Below is a small trained network, with its code and all its weights. Each question gives an input and a class and asks what happens when units are switched off, that is, made to give their printed mean instead of their output.

import numpy as np


def w(rows, s, z=0):
    codes = np.array(rows[::2]) - 128.0
    scale = np.full(codes.shape[1], s)
    scale[-1] = z or s
    return codes * scale


def norm(h):
    return h / np.sqrt((h * h).mean(-1, keepdims=True) + 1e-5)


def f(y):
    return y / 2 * (1 + np.tanh(0.7978845608 * (y + 0.044715 * y**3)))


def log_softmax(a):
    a = a - a.max(-1, keepdims=True)
    return a - np.log(np.exp(a).sum(-1, keepdims=True))


def net(x, mask):
    res = np.array(x, float).reshape(1, 5) / 4 @ E
    u = 0
    for l in range(3):
        y = f(norm(res) @ A[l][:, :-1].T + A[l][:, -1])
        res = res + np.where(mask[u : u + 9], y, B[l][:, -1]) @ B[l][:, :-1]
        u += 9
    return log_softmax(norm(res)[-1] @ U[:, :-1].T + U[:, -1])


A, B = {}, {}
E = w([
[151,108,149,158,136,125,4,141,225,147,76],'x0',
[94,254,68,158,91,215,160,223,190,103,146],'x1',
[191,175,174,99,122,125,158,150,133,217,126],'x2',
[132,125,126,128,131,133,132,127,133,126,128],'x3',
[130,135,143,131,123,128,123,130,122,121,137],'x4',
],0.0043)
A[0] = w([
[83,114,160,90,61,203,163,58,164,122,97,91],'L0N1',
[167,52,165,141,158,55,40,130,144,107,81,96],'L0N2',
[133,30,145,89,133,91,240,51,1,129,162,154],'L0N3',
[31,154,110,131,115,168,240,203,120,78,157,108],'L0N4',
[136,132,151,117,66,118,116,80,141,115,204,92],'L0N5',
[95,178,93,172,113,178,56,151,227,146,137,5],'L0N6',
[83,157,136,170,99,198,90,115,69,29,129,146],'L0N7',
[122,154,89,95,54,136,82,151,202,99,95,133],'L0N8',
[145,45,172,195,160,142,93,131,129,131,38,113],'L0N9',
],0.0034,0.0023)
B[0] = w([
[146,109,106,150,169,86,120,136,141,141,137,119],'L0N1',
[79,171,140,82,127,187,165,76,187,114,168,219],'L0N2',
[173,118,155,207,146,129,110,243,201,69,3,253],'L0N3',
[126,103,3,111,149,88,99,79,78,171,186,215],'L0N4',
[98,124,66,126,168,149,123,168,184,166,100,119],'L0N5',
[144,74,144,141,182,63,133,241,51,90,66,165],'L0N6',
[138,16,124,122,150,78,155,128,77,97,160,171],'L0N7',
[176,81,174,82,155,85,151,85,62,74,121,163],'L0N8',
[103,117,132,141,48,186,130,101,192,121,143,182],'L0N9',
],0.0041,0.0039)
A[1] = w([
[166,175,137,121,128,120,81,226,74,136,92,120],'L1N1',
[24,136,113,102,147,180,104,102,196,72,166,171],'L1N2',
[75,72,137,92,121,109,71,136,125,9,62,97],'L1N3',
[121,74,152,48,83,165,73,29,186,174,169,118],'L1N4',
[189,165,58,53,53,139,155,88,88,154,197,113],'L1N5',
[252,173,221,131,154,107,126,186,178,214,73,206],'L1N6',
[137,191,111,44,161,136,199,142,125,223,189,6],'L1N7',
[82,153,105,135,169,163,102,84,104,112,185,74],'L1N8',
[166,99,170,113,139,68,144,76,92,168,141,69],'L1N9',
],0.0044,0.0014)
B[1] = w([
[173,66,165,113,108,166,184,101,140,78,78,164],'L1N1',
[132,14,213,137,65,59,203,93,75,108,116,168],'L1N2',
[107,178,160,168,155,117,133,126,204,92,91,217],'L1N3',
[44,161,178,78,95,110,68,91,123,141,217,196],'L1N4',
[126,154,135,178,133,94,116,57,106,131,151,159],'L1N5',
[140,86,1,68,84,117,185,161,25,166,171,255],'L1N6',
[142,157,198,180,124,147,113,41,111,120,74,161],'L1N7',
[125,86,92,87,89,85,104,104,101,154,133,131],'L1N8',
[123,167,111,131,140,145,119,199,127,132,151,129],'L1N9',
],0.0048,0.0055)
A[2] = w([
[170,224,182,171,124,160,172,33,138,204,134,51],'L2N1',
[148,86,169,199,233,132,114,153,110,45,93,77],'L2N2',
[125,121,138,79,114,151,120,156,102,230,246,130],'L2N3',
[156,165,124,80,138,176,165,246,65,172,105,159],'L2N4',
[115,90,132,149,160,95,187,142,144,214,107,125],'L2N5',
[153,193,134,163,90,143,150,90,84,248,109,6],'L2N6',
[192,99,47,118,136,112,165,140,69,146,123,212],'L2N7',
[130,133,132,234,160,121,173,139,161,56,53,80],'L2N8',
[65,176,129,24,66,116,102,105,100,253,181,12],'L2N9',
],0.0045,0.0017)
B[2] = w([
[183,214,191,179,142,192,71,102,165,212,8,160],'L2N1',
[174,254,71,149,143,151,153,149,199,126,130,199],'L2N2',
[136,165,53,91,188,196,107,223,141,67,132,190],'L2N3',
[126,12,206,137,68,84,130,102,195,123,107,208],'L2N4',
[119,116,125,90,84,189,90,168,150,74,147,139],'L2N5',
[138,128,149,157,159,108,76,76,215,100,60,165],'L2N6',
[61,108,230,103,78,104,134,108,130,164,191,253],'L2N7',
[173,219,61,125,225,203,30,153,142,184,85,211],'L2N8',
[171,224,70,154,239,228,54,173,82,127,113,205],'L2N9',
],0.0045,0.0044)
U = w([
[149,172,75,182,213,133,132,193,199,61,64,193],'0',
[177,17,181,78,43,129,207,191,128,156,110,247],'1',
[42,75,230,119,108,91,93,49,180,83,165,25],'2',
[130,170,105,51,172,209,57,162,90,172,201,54],'3',
[57,123,62,145,128,60,177,95,57,111,250,80],'4',
[159,204,181,183,108,152,152,45,105,191,80,117],'5',
],0.012,0.0012)

Each question gives the input, the list of numbers given to net, and the class t.
The units are the neurons (one row each of A and B). Each row of codes is followed by its name. A weight is (code - 128) times the scale printed after its matrix; where a second scale follows, it is the last column's (A, B and U).
mask holds one flag per neuron, layer by layer. A switched-off neuron (its flag False) gives its mean, the last column of its row in B, instead of its output. The means were averaged over made-up inputs and are rounded, as every weight is.
A unit's drop is (log p(t) with every unit on - log p(t) with that unit switched off) / (log p(t) with every unit on - log p(t) with every unit switched off).
The circuit of an input: a set's keep is (log p(t) with only the set's units on - log p(t) with every unit switched off) / (log p(t) with every unit on - log p(t) with every unit switched off). Starting from the 12 units with the biggest drops (on a tie, the unit counted first), units are removed one at a time, each time the one whose removal leaves the highest keep (on an exact tie, the one counted first), for as long as the keep stays at least 0.8.
circuit, biggest first: the units of the circuit, biggest drop first
top k neurons: the k neurons with the biggest drops, biggest first
k most important neurons of layer l: the k neurons of layer l with the biggest drops, biggest first
drop of u: that unit's drop, to one decimal
input [-6,-1,-4,5,6], class 0: circuit, biggest first	[L0N3]
input [-6,1,4,7,-7], class 5: 2 most important neurons of layer 0	[L0N4, L0N6]
input [0,7,6,-2,-1], class 5: circuit, biggest first	[L0N3, L1N7]
input [-8,-2,1,0,-8], class 1: top 2 neurons	[L0N3, L1N3]
input [-6,-8,0,2,2], class 0: circuit, biggest first	[L0N3, L2N2]
input [4,0,6,0,-7], class 3: top 2 neurons	[L0N3, L2N9]
input [-7,5,1,1,-8], class 5: top 2 neurons	[L1N7, L1N6]
input [-1,4,1,8,1], class 5: circuit, biggest first	[L1N7, L0N3]
input [-3,0,5,2,-7], class 1: top 2 neurons	[L0N3, L1N6]
input [1,-7,8,4,-5], class 3: top 2 neurons	[L2N9, L0N6]
input [4,0,-6,5,-7], class 2: 2 most important neurons of layer 1	[L1N2, L1N4]
input [0,7,-7,6,-4], class 4: 2 most important neurons of layer 0	[L0N3, L0N4]
input [5,0,1,-8,7], class 3: top 3 neurons	[L0N3, L0N2, L1N4]
input [-1,4,8,8,4], class 5: circuit, biggest first	[L1N7]
input [0,8,-1,3,2], class 4: top 3 neurons	[L0N3, L0N4, L1N3]
input [-6,0,-5,6,8], class 0: top 2 neurons	[L0N3, L1N6]
input [-3,8,2,5,1], class 5: top 2 neurons	[L1N7, L1N6]
input [3,-1,5,-5,3], class 3: top 2 neurons	[L0N3, L1N6]
input [2,-1,-2,3,-8], class 2: top 2 neurons	[L1N6, L1N2]
input [0,5,-6,1,5], class 4: drop of L0N3	1.8
input [-1,4,-8,-3,7], class 4: drop of L0N3	1.5
input [2,6,2,-3,3], class 1: drop of L1N3	0.0
input [8,2,4,8,-2], class 1: top neuron	[L0N6]
input [-1,-4,-8,0,7], class 0: drop of L0N3	0.4
